(in the rows, 128 means zero)
Known rows:
[ 98 140 115 190 158 151 125 135 149 141 110  93 105 139 166 163 118 169
  87 123 150 120 146 128 132 137 109 115 111 118 117 133]: Z430
[112 113 111 138 117 133 127 191 122 128 158 139 109  98 153 102 142 171
  51  73  99  99 151 179  63 181 107 181 127 123 165 145]: Z904
[ 88 140 107 168 155 164 120 100 147 139  92  99 101 158 156 172 123 154
  98 132 165 119 128 103 156 113 128  91 106 118 119 156]: Z336
[125 119 119 120 125 167 124 101 145 124 126  95 123 139 133 165 126 164
 102  83 149 123 133 106 124 109  94 100  93 109 179 130]: Z203
[134 111 111 126 121 142 128 135 139 125 150 147 104 118 141 132 135 133
  72  67 120 107 136 136 127 121 127 158 118 122 149 138]: Z747
[120 121 108 109 116 145 117 100 136 121 122 156 110 134 143 131 137 108
 108  86 139 113 119 103 158  99 145 126 118 118 141 168]: Z104
[146 123 131 178 159 138 128 166 140 123 165  97 145 109 152 134 128 176
 109  97 132 121 155 153  89 131  63 175 106 115 126  65]: Z645
[107 131 112 126 145 148 104 104 135 127 174  88 135 144 136 163 127 164
 127  61 158 150 121  63 119 116  96  87 128  96 168 117]: Z938
[119 128 123 125 123 159 118 100 142 123 117  96 134 136 144 158 124 155
 125  91 151 128 133 103 131 111  91  92  96 107 167 135]: Z929
[110 114 112 135 116 132 128 192 121 128 157 140 111  98 153 100 143 170
  55  74  99 101 152 177  63 181 107 179 129 124 165 146]: Z579
[110 119 112 110 127 172 121  82 147 118  98 108 122 146 128 161 134 159
  97 101 160 124 122  97 125  97 111 121 102 125 149 140]: Z692
[ 90 120 110 140 156 158 110 150 108 118 125 115 146 127 146 110 155 189
 101 141 144 113 129 154  47 143  94 189 115 134 129 132]: Z72
[110 124 108 121 131 149 146 106 194 105  68 116 122 128 117 150 123 170
  73 109 154 117 124  92 124 121  93 169 137 149  58  87]: Z653
[132 124 116 119 115 136 117 119 132 128 154 142 115 127 150 134 132 113
 119  64 127 116 129 108 157 113 128 104 115 101 166 159]: Z868
[107 133  94 167 145 127 149 143 186 129  96 152  77 128 140 140 121 127
  53 109 132  92 127 111 174 133 148 158 149 139  36 127]: Z21
[119 105 112 104 129 112 129  93 203 121  22 176  88 111 136  80 153 110
 124 106 115 128 110 138 152 135 123 142 136 151  56  63]: Z398
[ 99 102 112 125 150 124  95 140 115 131  87 172 113 111 161  47 183 130
 143 133 106 119 117 194  75 156 125 171 116 135 128 114]: Z856
[ 95 136 131 126  71 124 109 149 120 119 129 113 121 124 137 147 147 116
 133  83 107 121 141 121 183  68 109 125 113  79 141 190]: Z471
[125 157 114 136 138 143  99 101 138 117 131 111 153 128 138 156 101 151
 161  86 164 139 133  82 119 118 107  80 107 111 162 143]: Z346

Facts:
Z104 Ξ:pasa ρ:Z645 δ:b
Z125 Ξ:rugrel δ:a
Z128 Ξ:siko ρ:Z203 δ:a
Z135 Ξ:siko ρ:Z81 δ:b
Z141 Ξ:rugrel δ:a
Z145 Ξ:rugrel ρ:Z411 δ:a
Z152 Ξ:siko ρ:Z723 δ:b
Z161 Ξ:fiva ρ:Z668 δ:a
Z164 Ξ:fiva ρ:Z532 δ:b
Z182 Ξ:siko δ:a
Z183 Ξ:pasa δ:a
Z184 Ξ:pasa ρ:Z700 δ:b
Z19 Ξ:tatak ρ:Z856 δ:b
Z196 Ξ:lepil ρ:Z590 δ:a
Z203 Ξ:siko ρ:Z476 δ:a
Z21 Ξ:lepil δ:b
Z212 Ξ:tatak ρ:Z255 δ:b
Z223 Ξ:lepil ρ:Z164 δ:a
Z23 Ξ:pasa ρ:Z916 δ:a
Z255 Ξ:siko ρ:Z361 δ:a
Z271 Ξ:fiva ρ:Z23 δ:b
Z274 Ξ:pidrer ρ:Z271 δ:b
Z276 Ξ:pidrer ρ:Z692 δ:a
Z277 Ξ:pasa ρ:Z988 δ:b
Z279 Ξ:tatak ρ:Z676 δ:a
Z288 Ξ:siko ρ:Z935 δ:a
Z290 Ξ:siko ρ:Z73 δ:b
Z299 Ξ:tatak ρ:Z615 δ:a
Z3 Ξ:pasa δ:b
Z319 Ξ:tatak ρ:Z161 δ:a
Z320 Ξ:siko ρ:Z414 δ:a
Z335 Ξ:siko δ:b
Z336 Ξ:pasa δ:a
Z346 Ξ:siko ρ:Z680 δ:a
Z361 Ξ:siko ρ:Z196 δ:b
Z373 Ξ:pidrer ρ:Z320 δ:a
Z379 Ξ:lepil δ:a
Z398 Ξ:lepil ρ:Z457 δ:b
Z40 Ξ:siko δ:a
Z409 Ξ:pidrer ρ:Z279 δ:a
Z411 Ξ:pasa ρ:Z867 δ:b
Z414 Ξ:lepil ρ:Z767 δ:b
Z419 Ξ:lepil δ:a
Z430 Ξ:fiva δ:a
Z440 Ξ:lepil ρ:Z48 δ:a
Z446 Ξ:fiva ρ:Z223 δ:b
Z454 Ξ:siko δ:b
Z457 Ξ:pasa ρ:Z485 δ:a
Z465 Ξ:fiva ρ:Z508 δ:a
Z471 Ξ:siko ρ:Z473 δ:b
Z472 Ξ:siko ρ:Z65 δ:b
Z473 Ξ:pasa ρ:Z896 δ:a
Z476 Ξ:fiva ρ:Z335 δ:a
Z48 Ξ:siko ρ:Z775 δ:b
Z480 Ξ:siko ρ:Z7 δ:b
Z485 Ξ:tatak ρ:Z494 δ:a
Z49 Ξ:tatak δ:b
Z493 Ξ:siko ρ:Z863 δ:a
Z494 Ξ:pasa ρ:Z585 δ:a
Z508 Ξ:lepil δ:a
Z515 Ξ:lepil ρ:Z299 δ:a
Z525 Ξ:rugrel ρ:Z643 δ:b
Z526 Ξ:siko ρ:Z861 δ:b
Z528 Ξ:lepil ρ:Z880 δ:b
Z532 Ξ:lepil ρ:Z515 δ:b
Z55 Ξ:pasa ρ:Z82 δ:a
Z568 Ξ:tatak ρ:Z40 δ:a
Z579 Ξ:pidrer ρ:Z128 δ:b
Z585 Ξ:siko δ:b
Z590 Ξ:lepil ρ:Z274 δ:b
Z594 Ξ:siko δ:b
Z615 Ξ:pasa ρ:Z465 δ:a
Z616 Ξ:fiva ρ:Z182 δ:a
Z643 Ξ:tatak ρ:Z837 δ:b
Z645 Ξ:tatak ρ:Z776 δ:a
Z647 Ξ:rugrel δ:b
Z65 Ξ:pasa ρ:Z480 δ:b
Z653 Ξ:lepil ρ:Z939 δ:a
Z656 Ξ:rugrel ρ:Z288 δ:a
Z658 Ξ:pasa δ:b
Z668 Ξ:siko δ:b
Z676 Ξ:siko ρ:Z454 δ:b
Z680 Ξ:siko ρ:Z446 δ:a
Z689 Ξ:tatak ρ:Z853 δ:b
Z692 Ξ:pasa ρ:Z579 δ:a
Z7 Ξ:pidrer ρ:Z747 δ:a
Z700 Ξ:siko ρ:Z986 δ:a
Z712 Ξ:pasa ρ:Z19 δ:a
Z72 Ξ:rugrel ρ:Z914 δ:a
Z721 Ξ:siko ρ:Z90 δ:a
Z723 Ξ:siko δ:a
Z725 Ξ:fiva ρ:Z938 δ:a
Z728 Ξ:siko δ:a
Z73 Ξ:lepil δ:a
Z739 Ξ:siko ρ:Z3 δ:a
Z747 Ξ:fiva ρ:Z739 δ:b
Z752 Ξ:fiva δ:b
Z767 Ξ:lepil ρ:Z844 δ:b
Z775 Ξ:fiva ρ:Z970 δ:a
Z776 Ξ:siko δ:b
Z786 Ξ:fiva δ:a
Z81 Ξ:fiva ρ:Z981 δ:a
Z817 Ξ:siko δ:a
Z82 Ξ:tatak δ:a
Z825 Ξ:siko ρ:Z932 δ:a
Z837 Ξ:pasa ρ:Z825 δ:b
Z840 Ξ:siko δ:b
Z844 Ξ:lepil ρ:Z152 δ:b
Z853 Ξ:pasa ρ:Z728 δ:a
Z856 Ξ:rugrel ρ:Z398 δ:b
Z861 Ξ:pidrer ρ:Z904 δ:b
Z863 Ξ:lepil ρ:Z725 δ:a
Z865 Ξ:pasa ρ:Z721 δ:a
Z867 Ξ:lepil ρ:Z379 δ:a
Z868 Ξ:siko ρ:Z493 δ:b
Z880 Ξ:fiva ρ:Z430 δ:a
Z896 Ξ:siko ρ:Z689 δ:a
Z90 Ξ:siko δ:b
Z904 Ξ:pidrer ρ:Z865 δ:b
Z907 Ξ:rugrel ρ:Z526 δ:b
Z914 Ξ:pidrer ρ:Z125 δ:a
Z916 Ξ:fiva ρ:Z656 δ:a
Z926 Ξ:siko ρ:Z840 δ:a
Z927 Ξ:pidrer δ:b
Z929 Ξ:siko ρ:Z440 δ:a
Z932 Ξ:fiva ρ:Z346 δ:a
Z935 Ξ:siko δ:b
Z938 Ξ:siko ρ:Z525 δ:a
Z939 Ξ:lepil ρ:Z94 δ:a
Z94 Ξ:pasa ρ:Z926 δ:a
Z955 Ξ:lepil ρ:Z967 δ:a
Z967 Ξ:pasa ρ:Z616 δ:a
Z970 Ξ:fiva ρ:Z336 δ:a
Z981 Ξ:pasa δ:b
Z986 Ξ:tatak ρ:Z528 δ:a
Z988 Ξ:rugrel ρ:Z471 δ:a

Rows:
No name comes twice in this set of rows, the named rows included.
[ 94 121  92 138 167 125  93 170  91 125 211 153 129 122 141  90 162 151
 103  84 127 118 113 121  63 147 136 197 158 119 127 138] -> Z525
[ 81 137 123 121 104 156 109 101 136 114  84  90 133 145 132 166 141 154
 122 121 150 134 129  99 149  73  99 127 109 107 123 164] -> Z853
[100 113 125 104 138 149  99  49 164 129  14 123 115 139 150 110 156 135
 172 129 147 156 112 130 133 116 104  77  94 130 139  94] -> Z457
[ 87 138 108 194 141 119 123 208 120 147 149 131  97 108 184 108 132 163
  66 105 105  96 158 181  94 196 123 147 134 115 132 166] -> Z927
[124 130 139 175 105 105 118 213 118 119 176 111 134  96 143 123 151 136
 115  87  86 112 163 171 139  87  79 210 120  88 101 119] -> Z689
[120 119 116 107 123 156 166 104 189 102  84 124 150 133 164 131 123 152
  71 120 172 107 125  76 136 137  74 173 147 151  54 102] -> Z196
[116 152 112 145 149 137 101 119 139 116 139 111 152 122 142 145 110 165
 134  88 160 145 137  92  96 131 102 128 128 124 132 119] -> Z932
[113 127 120 124 133 155 114 102 140 124 142  92 133 140 140 160 127 158
 122  77 153 138 128  86 125 112  92  91 111 102 169 126] -> Z493
[118 121 119 137 134 160 126 119 148 122 116 102 124 129 141 152 127 174
  84  94 146 126 141 123 103 123  92 143 108 125 144 115] -> Z476
[ 62 141 130 120  80 149 104 118 128 109  73  74 137 144 124 171 149 157
 129 126 139 138 134 102 159  48  88 140 110  95 110 178] -> Z473
[145 153 108 142 127 123 109 135 137 113 130 172 136 101 144 118 103 118
 130  83 134 112 144 132 124 131 146 141 116 132 136 160] -> Z446
[105 127 114 136 149 147 109 117 140 124 162  93 134 133 138 151 132 176
 100  72 152 147 130  87  97 126  91 137 137 115 138 103] -> Z725

Now the same objects, written a new way:
Known rows:
[123 115 125 161 137 139 102 167 115 132 166 119 130 152 148 132 130  92
  97 125  69  78  90 109 113 137 134 105 132 107 114 127 159 153 104 141
 129 125  96 157 144 107 137 150]: Z19
[150 147 117 168 103 158 116 148 112 103 135  95 111 136 150 159 183 114
  99 109 165 139 124 117 101 149 129 140 107 126 113 126 112 124 181 129
 118 138 130 100 146 124 147 128]: Z868
[103 152 154 126 131 141 137 120 137 129 154  66 132 141 134 182 112 133
 130  83 157 110 106 149 131 184 123 125 132 124 122 163 152 129 110 145
 130 129 117 151 130 147 130 110]: Z164
[152 104 100 137 132 113 132 106 119 122  98 153 138 112 110 108 143 127
 129 141 139 158 147 125 125  96 128 159 114 145 138 109 108 102 157 100
 122 145 173 100 132 125 120 144]: Z128
[108 144 134 133 150 143 127 137 150 126 122 140 148 104  90 112  77 141
 137 137  95 131 144 132 139 139 126 146 138 127 140 140 128 143 103 149
 129 132 109 138 122 142 169 130]: Z865
[153 138 112 132 140 112 128 152 120 142 130 114 136 116  55 112  73  86
 155 147 131 115 167 137 132 162 119 117 124 117 119 116 141 172 123 127
 124 135 102 129 107 131 162 118]: Z55
[159 136 141 147 117 143 102 120 109 109 114 112  94 147 166 134 153 120
  80 112 122 179 123 100 104 139 146 112  99 122 113 148 119  97 177 141
 143 126 107  89 149 103 115 116]: Z290
[124 116  88 103 121 125 115 145 152 148 129 127 108 116 123 120 136 128
 160 139 156 139 149 115 125  98 119 150 112 146 136 122 145 159 186 114
 139 137 168 118 100 131 166 112]: Z653
[121 116 126 122 122 115 127 144 138 134 152 104 128 150 182 171 149 119
 127 101 166 126 106 110 117 118 124 121 110 138 126 126 150 142 150 115
 138 144 137 131 132 130 101 113]: Z414
[158 124  96 128 104 138 110 121 128 132 114 151  94 122 129 101 155 135
 121 147 122 173 167 116 119  94 135 140 103 143 130 114 117 113 183 121
 130 106 144  97 128 118 149 123]: Z929
[113  75 138 175 153 135 132 130 127  97  97 156 163 118 174 154 154 138
 105 107 154 139  81 121 118 108 125 174 149 134 159 123 109  81 128 119
 144 200 167 105 168 131 102 150]: Z776
[151 136 128 135 103 138 144 133 104 121 119 156 118 118 124  89 151 132
 131 174 111 124 167 130 137 115 135 108 137 126 110 104  88 129 114 121
 113  94  94 129 133 114 146 144]: Z988
[113 156 131 107 124 130 137 101 146 139 143 104 139 122  75 140 106 144
 149 116 133 123 143 158 143 154 121 136 135 135 133 151 132 134 107 147
 112 103 146 148 106 153 145 116]: Z465
[150 121 128 154 116 127 122 138 116 107 119 115 124 135 174 145 166 128
  99 109 155 138 101 111 113 122 133 117 129 138 121 120 119 104 145 113
 139 148 130 102 155 119 100 130]: Z594
[127 129  99 140 133 127 109 140 116 142 156 151 130 132  88  89 116 115
 122 155  49  85 125 128 128 109 134 120 130 124 123 112 142 150 103 137
 107  97 125 155 115 112 150 155]: Z485
[144 122 123 138 121 129 117 126 115 109 113 124 116 153 193 139 163 135
  96 108 139 149 109 114 114 120 141 124 113 137 125 127 125 101 147 122
 144 138 119  98 151 109  99 128]: Z48
[143 133 107 121 109 106 137 109 121 121 113 159 128 126 138 102 172 156
 126 147 116 133 128 133 144  89 140 120 140 155 134 100  96 103 125 108
 119 115 147 118 120 136  68 141]: Z728
[156 126  96 138 124 140 113 134 147 103  98 154 102 101  83 101 150 154
  96 158 121 155  91 109 147  97 134 114 138 119 154 124  87  85 108 143
 143 123 177 105 109 155  54 138]: Z40
[150 124  93 126 111 127 120 115 125 127 108 161 108 114 143  97 156 148
 122 151 124 154 152 123 128  81 136 131 116 149 134 113 112 109 161 118
 130 118 161 103 126 124 128 130]: Z255

Rows:
No name comes twice in this set of rows, the named rows included.
[180 109 106 148 103 101 122 158  96 128 126 108 101 140 179 145 169  84
 114 133 179 131 127 109 111 130 128  90 111 132 110  94 141 131 162  93
 152 150 111  95 139 105  96 118] -> Z135
[100 129 134  92 145 118 142  99 148 136 120 132 143 110  94 121  87 146
 156 118 127 132 116 154 153 127 121 130 142 126 151 153 137 117  84 141
 138 121 150 140 109 149 110 113] -> Z430
[112 161 166 156 142 144 131 140 118 112 157  95 152 140 134 163 106 122
 113 100 122  99 116 133 123 184 128 132 143 111 111 146 137 154 105 151
 112 129  81 151 141 138 146 123] -> Z837
[ 92  84 105 171 171 149 102 148 146 142 127 187 165 105  80  98  88 110
 133 145  66  94 110 132 123 102 120 205 134 124 152 112 148 134 113 132
 119 157 171 148 136 109 201 177] -> Z645
[103 143 144 113 143 112 135 107 121 126 126 151 156 125 109 108  75 153
 136 130  72 126 143 149 149 108 137 119 137 132 134 138 134 138  82 138
 121 107  81 149 118 135 122 129] -> Z336
[160 131 105 159 102 166 132 184 124 119 118 136  92  98  95  87 142 124
 118 190 132 114 149 116 129 132 120 108 148 111 118 104  86 140 116 132
 140 106 119 114 126 134 166 137] -> Z145
[122 146 140  81 137 103 115  79 134 128 114 145 126 135 111 123 127 159
 118 116  96 179 124 121 139 101 143 128 106 137 142 148 121 104 135 135
 114  99 147 123 105 141  70 115] -> Z73
[150 120 133  99 151  79 128 103 136 141 110 109 129 122  17 124  59  90
 149 123 145 154 141 141 134 180 127 117 124 117 145 150 148 120 109 141
 132 123 142 119 111 147  97 110] -> Z161
[131 129  86 114 113 138 110 152 170 137 141 118  97 112  99 120 146 143
 136 152 153 129 105 108 143 102 118 124 124 114 146 121 119 147 142 128
 146 133 176 131  88 160  95 122] -> Z867
[131 160 108 122 118 140 119 146 131 143 134 116 115 125  97 111  81 127
 140 146  96 132 165 130 132 135 124 110 123 113 118 140 137 172 126 147
 129 106  78 137 106 130 187 115] -> Z712
[167 105 105 152 156 103  94 153 110 145 129 137 128 141   6  90  72  48
 120 156  70 115 134 122 107 155 126 137 108 103 128 109 151 145 126 132
 109 129 139 129 121 102 143 157] -> Z319
[142 118 157 178 128 175 131 161 112 105 110 122 122 125 149 137 144 102
  96 137 135 129 133 112 105 151 122 137 137 107 113 131 108 109 135 146
 145 146  86 106 169 101 182 135] -> Z907
[125 140 142 135 127 133 126 131 143 121 154  94 137 143 145 175 156 127
 112  89 164 129  95 121 117 147 125 145 120 123 124 139 133 131 146 130
 113 144 148 128 129 139  96 118] -> Z532
[122 142 102 156 140 135 116 130 115 139 162 150 153 133  64 108 124 114
 121 141  54  76 122 143 128 125 133 149 128 123 119 118 132 141 102 140
  84  98 159 161 119 121 156 162] -> Z299
[182 102 150 153 147  83 134 111  96  97  96 129 143 141 108 146 139  84
  89 109 166 154  86 114 115 153 143 116 126 118 142 117 110  77 113 109
 132 162 126  82 153 124  14 141] -> Z668

